Below are the code and all the weights of a small trained network. Each question names an input and a class and asks about switching units off, where a switched-off unit gives its printed mean instead of its output.

import numpy as np


def w(rows, s, z=0):
    codes = np.array(rows[::2]) - 128.0
    scale = np.full(codes.shape[1], s)
    scale[-1] = z or s
    return codes * scale


def norm(h):
    return h / np.sqrt((h * h).mean(-1, keepdims=True) + 1e-5)


def f(y):
    return y / 2 * (1 + np.tanh(0.7978845608 * (y + 0.044715 * y**3)))


def log_softmax(a):
    a = a - a.max(-1, keepdims=True)
    return a - np.log(np.exp(a).sum(-1, keepdims=True))


def net(x, mask):
    res = np.array(x, float).reshape(1, 7) / 4 @ E
    u = 0
    for l in range(4):
        y = f(norm(res) @ A[l][:, :-1].T + A[l][:, -1])
        res = res + np.where(mask[u : u + 8], y, B[l][:, -1]) @ B[l][:, :-1]
        u += 8
    return log_softmax(norm(res)[-1] @ U[:, :-1].T + U[:, -1])


A, B = {}, {}
E = w([
[136,101,161,174,139,100,142,124,67,186],'x0',
[96,124,115,118,181,87,175,168,221,253],'x1',
[149,58,100,112,199,43,131,148,122,67],'x2',
[204,74,101,129,171,114,55,115,114,129],'x3',
[105,92,50,121,34,119,248,142,238,167],'x4',
[100,37,224,4,112,90,134,89,159,80],'x5',
[118,74,57,230,150,126,123,111,126,130],'x6',
],0.0056)
A[0] = w([
[85,98,159,47,242,126,106,148,85,144,35],'L0N0',
[130,100,163,89,135,118,199,77,134,82,66],'L0N1',
[175,88,159,111,121,67,140,98,168,24,32],'L0N2',
[201,131,123,185,114,128,195,113,212,92,96],'L0N3',
[161,71,130,160,132,121,89,163,62,97,115],'L0N4',
[122,187,114,97,68,113,253,52,188,131,103],'L0N5',
[161,193,186,89,139,171,158,11,80,114,6],'L0N6',
[135,79,117,57,115,80,205,198,126,81,99],'L0N7',
],0.0053,0.0024)
B[0] = w([
[178,124,254,216,103,105,72,196,214,153,166],'L0N0',
[163,97,146,60,49,55,103,164,105,79,155],'L0N1',
[87,49,119,100,87,59,143,134,80,103,168],'L0N2',
[137,145,158,42,188,96,136,147,124,148,175],'L0N3',
[67,143,37,92,159,155,116,114,159,113,171],'L0N4',
[83,68,136,118,130,181,138,228,167,122,255],'L0N5',
[91,217,82,99,134,159,88,176,113,78,155],'L0N6',
[182,193,103,150,73,63,163,107,194,44,193],'L0N7',
],0.0068,0.0034)
A[1] = w([
[109,240,193,56,44,212,56,99,3,71,2],'L1N0',
[149,204,251,119,215,44,38,105,207,155,42],'L1N1',
[105,32,90,154,159,105,79,77,114,135,101],'L1N2',
[93,198,99,236,134,95,149,120,106,205,4],'L1N3',
[88,96,112,40,66,83,100,36,163,62,83],'L1N4',
[72,100,196,136,62,141,125,144,235,178,161],'L1N5',
[117,198,221,90,73,208,90,134,42,99,39],'L1N6',
[69,105,137,65,96,135,148,101,180,70,101],'L1N7',
],0.0058,0.0035)
B[1] = w([
[181,255,205,94,84,233,59,76,180,95,226],'L1N0',
[181,33,234,96,183,100,87,228,124,143,187],'L1N1',
[128,111,130,147,142,159,49,91,66,126,151],'L1N2',
[144,193,163,177,159,87,202,110,13,134,186],'L1N3',
[104,145,127,149,156,59,125,157,53,128,200],'L1N4',
[146,112,119,102,153,193,104,100,78,139,252],'L1N5',
[165,186,118,118,128,130,109,112,136,85,195],'L1N6',
[51,131,179,148,126,89,188,142,86,173,195],'L1N7',
],0.0077,0.0046)
A[2] = w([
[178,186,90,78,166,125,186,146,224,145,39],'L2N0',
[142,129,68,132,118,163,189,152,207,124,15],'L2N1',
[95,170,109,156,159,72,191,97,99,155,111],'L2N2',
[174,195,89,224,141,91,171,98,76,216,18],'L2N3',
[118,110,164,80,62,87,106,91,129,2,114],'L2N4',
[132,210,127,226,152,182,189,101,95,178,5],'L2N5',
[168,193,121,154,188,179,129,151,139,196,134],'L2N6',
[147,175,70,71,188,85,160,160,167,133,74],'L2N7',
],0.0067,0.0029)
B[2] = w([
[183,104,62,207,75,167,116,127,114,141,170],'L2N0',
[174,113,123,104,78,189,138,165,148,152,172],'L2N1',
[143,148,197,206,110,79,88,144,139,163,190],'L2N2',
[145,189,101,206,180,43,117,181,61,170,250],'L2N3',
[137,162,118,139,111,52,169,109,147,97,233],'L2N4',
[81,163,208,118,179,34,171,147,119,153,253],'L2N5',
[140,130,159,129,147,22,174,135,117,44,250],'L2N6',
[198,78,111,171,2,99,96,138,114,76,157],'L2N7',
],0.0081,0.0041)
A[3] = w([
[102,76,20,148,149,177,39,2,18,131,12],'L3N0',
[15,150,122,136,35,189,177,109,184,224,19],'L3N1',
[113,120,113,102,119,43,211,116,163,73,9],'L3N2',
[86,94,134,72,85,43,251,82,156,122,173],'L3N3',
[12,144,128,140,80,228,239,163,123,170,45],'L3N4',
[128,46,131,82,132,120,16,129,71,204,192],'L3N5',
[156,249,201,131,111,186,102,95,165,66,4],'L3N6',
[74,225,174,125,108,173,64,66,120,97,34],'L3N7',
],0.0066,0.0032)
B[3] = w([
[80,151,61,168,197,190,124,56,255,46,155],'L3N0',
[75,177,183,132,45,200,153,134,188,138,180],'L3N1',
[72,115,135,79,134,73,105,126,49,84,172],'L3N2',
[42,144,96,97,136,121,99,73,57,120,254],'L3N3',
[56,235,212,95,137,225,106,174,191,211,205],'L3N4',
[170,75,121,87,143,192,183,104,186,191,180],'L3N5',
[203,140,129,79,37,195,36,54,35,127,217],'L3N6',
[220,197,110,88,79,153,134,94,125,126,197],'L3N7',
],0.0084,0.0048)
U = w([
[145,208,142,243,188,53,170,191,67,185,201],'0',
[185,58,39,197,36,141,191,196,180,147,7],'1',
[133,115,66,197,184,158,87,59,173,38,155],'2',
[121,73,104,112,159,192,192,61,165,174,4],'3',
[200,39,225,79,189,112,83,202,167,166,153],'4',
[52,79,121,70,68,18,161,102,58,44,210],'5',
[205,246,185,82,65,204,51,52,64,71,79],'6',
[47,204,176,108,52,200,182,185,175,189,236],'7',
],0.013,0.004)

Each question gives the input, the list of numbers given to net, and the class t.
The units are the neurons (one row each of A and B). Each row of codes is followed by its name. A weight is (code - 128) times the scale printed after its matrix; where a second scale follows, it is the last column's (A, B and U).
mask holds one flag per neuron, layer by layer. A switched-off neuron (its flag False) gives its mean, the last column of its row in B, instead of its output. The means were averaged over made-up inputs and are rounded, as every weight is.
A unit's drop is (log p(t) with every unit on - log p(t) with that unit switched off) / (log p(t) with every unit on - log p(t) with every unit switched off).
The circuit of an input: a set's keep is (log p(t) with only the set's units on - log p(t) with every unit switched off) / (log p(t) with every unit on - log p(t) with every unit switched off). Starting from the 12 units with the biggest drops (on a tie, the unit counted first), units are removed one at a time, each time the one whose removal leaves the highest keep (on an exact tie, the one counted first), for as long as the keep stays at least 0.8.
units of the circuit, in order: the units of the circuit, biggest drop first
top k neurons: the k neurons with the biggest drops, biggest first
top k neurons in layer l: the k neurons of layer l with the biggest drops, biggest first
drop when u is switched off: that unit's drop, to one decimal
input [5,3,-4,5,-3,4,-6], class 4: units of the circuit, in order	(L1N1)
input [-6,6,3,-7,-4,4,-3], class 4: top 2 neurons	(L1N1, L0N0)
input [6,2,-6,-6,0,3,-8], class 6: units of the circuit, in order	(L3N6, L1N0)
input [-6,-4,6,7,-5,4,-2], class 5: units of the circuit, in order	(L0N2, L2N4)
input [6,-2,-7,-6,2,0,6], class 0: top 2 neurons	(L1N3, L2N3)
input [-8,6,6,-2,8,-6,2], class 1: top 2 neurons	(L2N7, L2N0)
input [-7,-7,0,1,2,-7,6], class 0: top 2 neurons	(L0N1, L0N5)
input [-2,-6,6,-5,-1,-2,0], class 5: top 2 neurons	(L0N2, L2N4)
input [8,-6,8,-3,3,-3,6], class 2: top 4 neurons	(L3N0, L1N2, L0N4, L1N7)
input [-4,-4,-4,3,1,5,6], class 5: top 3 neurons	(L2N4, L1N5, L0N2)
input [-2,7,0,7,3,6,4], class 3: top 2 neurons	(L3N5, L2N6)
input [-6,6,-5,-5,-5,2,4], class 4: top 2 neurons	(L1N1, L1N0)
input [1,-6,6,-5,-1,-1,2], class 5: top 2 neurons	(L2N4, L1N5)
input [-3,-5,7,-7,-3,4,-3], class 5: units of the circuit, in order	(L0N2)
input [-1,2,4,-2,8,-7,0], class 1: top 2 neurons in layer 2	(L2N7, L2N0)
input [5,0,8,1,-6,-7,-6], class 4: top 2 neurons	(L1N1, L0N0)
input [7,-4,5,6,2,-1,6], class 2: drop when L3N0 is switched off	0.1
input [1,-1,4,3,-8,4,-6], class 4: drop when L0N0 is switched off	1.7
input [4,-4,-2,1,1,4,8], class 2: drop when L3N0 is switched off	0.2
input [6,-3,1,6,0,2,-1], class 2: top neuron in layer 3	(L3N0)
